Below are the code and all the weights of a small trained network. Each question names an input and a class and asks about switching units off, where a switched-off unit gives its printed mean instead of its output.

import numpy as np


def w(rows, s, z=0):
    codes = np.array(rows[::2]) - 128.0
    scale = np.full(codes.shape[1], s)
    scale[-1] = z or s
    return codes * scale


def norm(h):
    return h / np.sqrt((h * h).mean(-1, keepdims=True) + 1e-5)


def f(y):
    return np.maximum(y, 0)


def log_softmax(a):
    a = a - a.max(-1, keepdims=True)
    return a - np.log(np.exp(a).sum(-1, keepdims=True))


def net(x, mask):
    res = np.array(x, float).reshape(1, 8) / 4 @ E
    u = 0
    for l in range(2):
        y = f(norm(res) @ A[l][:, :-1].T + A[l][:, -1])
        res = res + np.where(mask[u : u + 9], y, B[l][:, -1]) @ B[l][:, :-1]
        u += 9
    return log_softmax(norm(res)[-1] @ U[:, :-1].T + U[:, -1])


A, B = {}, {}
E = w([
[44,133,91,94,82,156,148,20,170,155],'x0',
[157,172,123,166,184,228,30,109,139,204],'x1',
[126,127,129,128,125,128,125,127,128,128],'x2',
[130,130,128,128,129,130,130,128,127,126],'x3',
[128,128,127,128,128,130,130,129,128,128],'x4',
[123,127,130,128,131,123,123,125,127,131],'x5',
[130,128,125,130,129,132,131,131,130,125],'x6',
[147,194,134,253,37,134,116,122,58,108],'x7',
],0.0038)
A[0] = w([
[138,165,152,193,72,139,133,123,63,115,109],'L0N0',
[135,131,116,133,177,115,53,124,82,187,157],'L0N1',
[182,146,100,145,191,224,3,165,118,179,75],'L0N2',
[147,106,88,54,226,113,102,170,163,113,170],'L0N3',
[111,86,86,69,190,95,188,125,136,86,84],'L0N4',
[168,173,132,163,185,244,47,52,184,183,4],'L0N5',
[124,81,130,51,187,166,161,83,175,138,144],'L0N6',
[91,153,82,138,103,159,182,52,121,141,61],'L0N7',
[163,133,158,150,161,51,164,186,123,121,144],'L0N8',
],0.005,0.0022)
B[0] = w([
[128,153,36,196,129,120,80,116,204,105,201],'L0N0',
[187,131,115,175,124,162,188,155,143,91,191],'L0N1',
[214,144,227,191,131,72,157,70,254,112,254],'L0N2',
[169,113,192,81,97,210,188,116,39,105,212],'L0N3',
[114,158,184,175,47,172,61,142,204,188,186],'L0N4',
[43,75,46,69,107,153,122,186,9,140,243],'L0N5',
[102,177,51,203,223,16,151,217,161,153,208],'L0N6',
[190,125,215,93,158,116,117,61,111,131,183],'L0N7',
[58,74,114,107,110,166,12,133,95,140,190],'L0N8',
],0.0043,0.0062)
A[1] = w([
[101,113,152,56,147,147,132,207,104,166,81],'L1N0',
[128,220,31,187,70,143,102,111,3,110,6],'L1N1',
[150,50,255,103,90,181,178,172,63,125,98],'L1N2',
[126,145,108,175,48,178,118,18,81,110,37],'L1N3',
[91,131,16,139,154,163,131,142,83,131,145],'L1N4',
[126,155,103,153,83,87,98,69,95,4,96],'L1N5',
[154,126,101,143,84,189,47,218,72,114,194],'L1N6',
[184,148,147,167,74,69,107,59,105,75,135],'L1N7',
[92,191,122,127,128,66,153,88,237,112,60],'L1N8',
],0.0052,0.0027)
B[1] = w([
[116,137,113,165,28,139,55,3,68,62,187],'L1N0',
[85,34,205,98,130,126,130,147,229,142,230],'L1N1',
[146,106,144,69,100,207,128,55,179,170,216],'L1N2',
[188,132,196,37,39,153,87,96,95,42,226],'L1N3',
[54,131,44,94,131,158,167,125,135,199,191],'L1N4',
[210,136,129,77,190,141,143,168,47,156,225],'L1N5',
[41,113,83,85,145,76,116,152,140,90,254],'L1N6',
[98,184,61,173,191,101,170,95,54,171,237],'L1N7',
[159,147,208,188,129,104,187,225,143,140,195],'L1N8',
],0.0057,0.0045)
U = w([
[78,75,133,52,38,173,47,59,120,92,250],'0',
[84,131,201,136,123,54,201,203,192,171,120],'1',
[235,87,199,113,178,195,154,106,169,142,73],'2',
[50,128,10,108,178,150,167,96,127,211,134],'3',
[55,88,40,108,142,27,97,230,52,72,19],'4',
[208,187,180,99,90,75,185,76,21,95,66],'5',
[177,154,71,250,160,109,69,128,150,87,186],'6',
],0.012,0.0017)

Each question gives the input, the list of numbers given to net, and the class t.
The units are the neurons (one row each of A and B). Each row of codes is followed by its name. A weight is (code - 128) times the scale printed after its matrix; where a second scale follows, it is the last column's (A, B and U).
mask holds one flag per neuron, layer by layer. A switched-off neuron (its flag False) gives its mean, the last column of its row in B, instead of its output. The means were averaged over made-up inputs and are rounded, as every weight is.
A unit's drop is (log p(t) with every unit on - log p(t) with that unit switched off) / (log p(t) with every unit on - log p(t) with every unit switched off).
The circuit of an input: a set's keep is (log p(t) with only the set's units on - log p(t) with every unit switched off) / (log p(t) with every unit on - log p(t) with every unit switched off). Starting from the 12 units with the biggest drops (on a tie, the unit counted first), units are removed one at a time, each time the one whose removal leaves the highest keep (on an exact tie, the one counted first), for as long as the keep stays at least 0.8.
circuit, biggest first: the units of the circuit, biggest drop first
most important unit: the unit with the biggest drop
top k neurons: the k neurons with the biggest drops, biggest first
top k neurons in layer l: the k neurons of layer l with the biggest drops, biggest first
drop when u is switched off: that unit's drop, to one decimal
input [0,-8,-6,6,7,5,-7,-5], class 0: circuit, biggest first : L0N2, L1N0, L0N4
input [5,-3,-1,-8,4,0,-2,0], class 1: top neuron in layer 1 : L1N8
input [0,-1,-5,-2,1,8,7,-3], class 0: top 2 neurons in layer 0 : L0N3, L0N2
input [1,-3,-8,-5,-3,1,-6,-1], class 1: top 2 neurons in layer 0 : L0N5, L0N4
input [3,-3,-5,-3,5,6,1,-8], class 1: circuit, biggest first : L0N4, L1N8
input [3,-6,-7,-2,-6,3,2,2], class 5: top 3 neurons : L0N6, L0N5, L0N2
input [0,-6,1,-3,6,-7,2,4], class 4: top 2 neurons : L0N2, L0N3
input [1,7,1,0,8,8,6,5], class 0: top 3 neurons : L0N5, L0N6, L1N3
input [3,0,7,7,8,0,-6,4], class 5: top 2 neurons : L0N5, L0N7
input [8,0,7,2,4,-1,2,5], class 5: top 3 neurons : L0N7, L0N5, L0N8
input [1,7,-5,5,-7,4,4,1], class 0: top 3 neurons : L0N5, L0N6, L1N7
input [0,-5,2,-8,-8,7,-3,-5], class 0: top 2 neurons : L0N2, L0N3
input [3,0,8,-3,-7,-4,3,2], class 5: top 2 neurons : L0N7, L0N5
input [-2,0,-6,8,7,6,4,5], class 4: most important unit : L0N2
input [5,-2,-8,0,-6,-2,-5,0], class 1: top 2 neurons in layer 0 : L0N3, L0N6
input [2,-2,-3,-8,-6,-4,-2,-6], class 1: top 3 neurons : L0N6, L0N5, L0N4
input [1,5,-5,-5,7,-4,8,1], class 0: top 2 neurons : L0N5, L0N6
input [8,-1,1,7,-7,-1,8,-1], class 1: top 3 neurons : L1N8, L0N5, L0N6
input [-1,-4,7,-2,3,3,-5,3], class 4: drop when L0N2 is switched off : 1.3
input [-3,0,-6,-8,-6,-5,7,-2], class 0: most important unit : L0N8
input [6,3,-6,-7,1,-2,5,0], class 3: drop when L0N3 is switched off : 0.3
input [-4,-1,3,-7,-8,5,-5,5], class 4: drop when L0N2 is switched off : 0.4
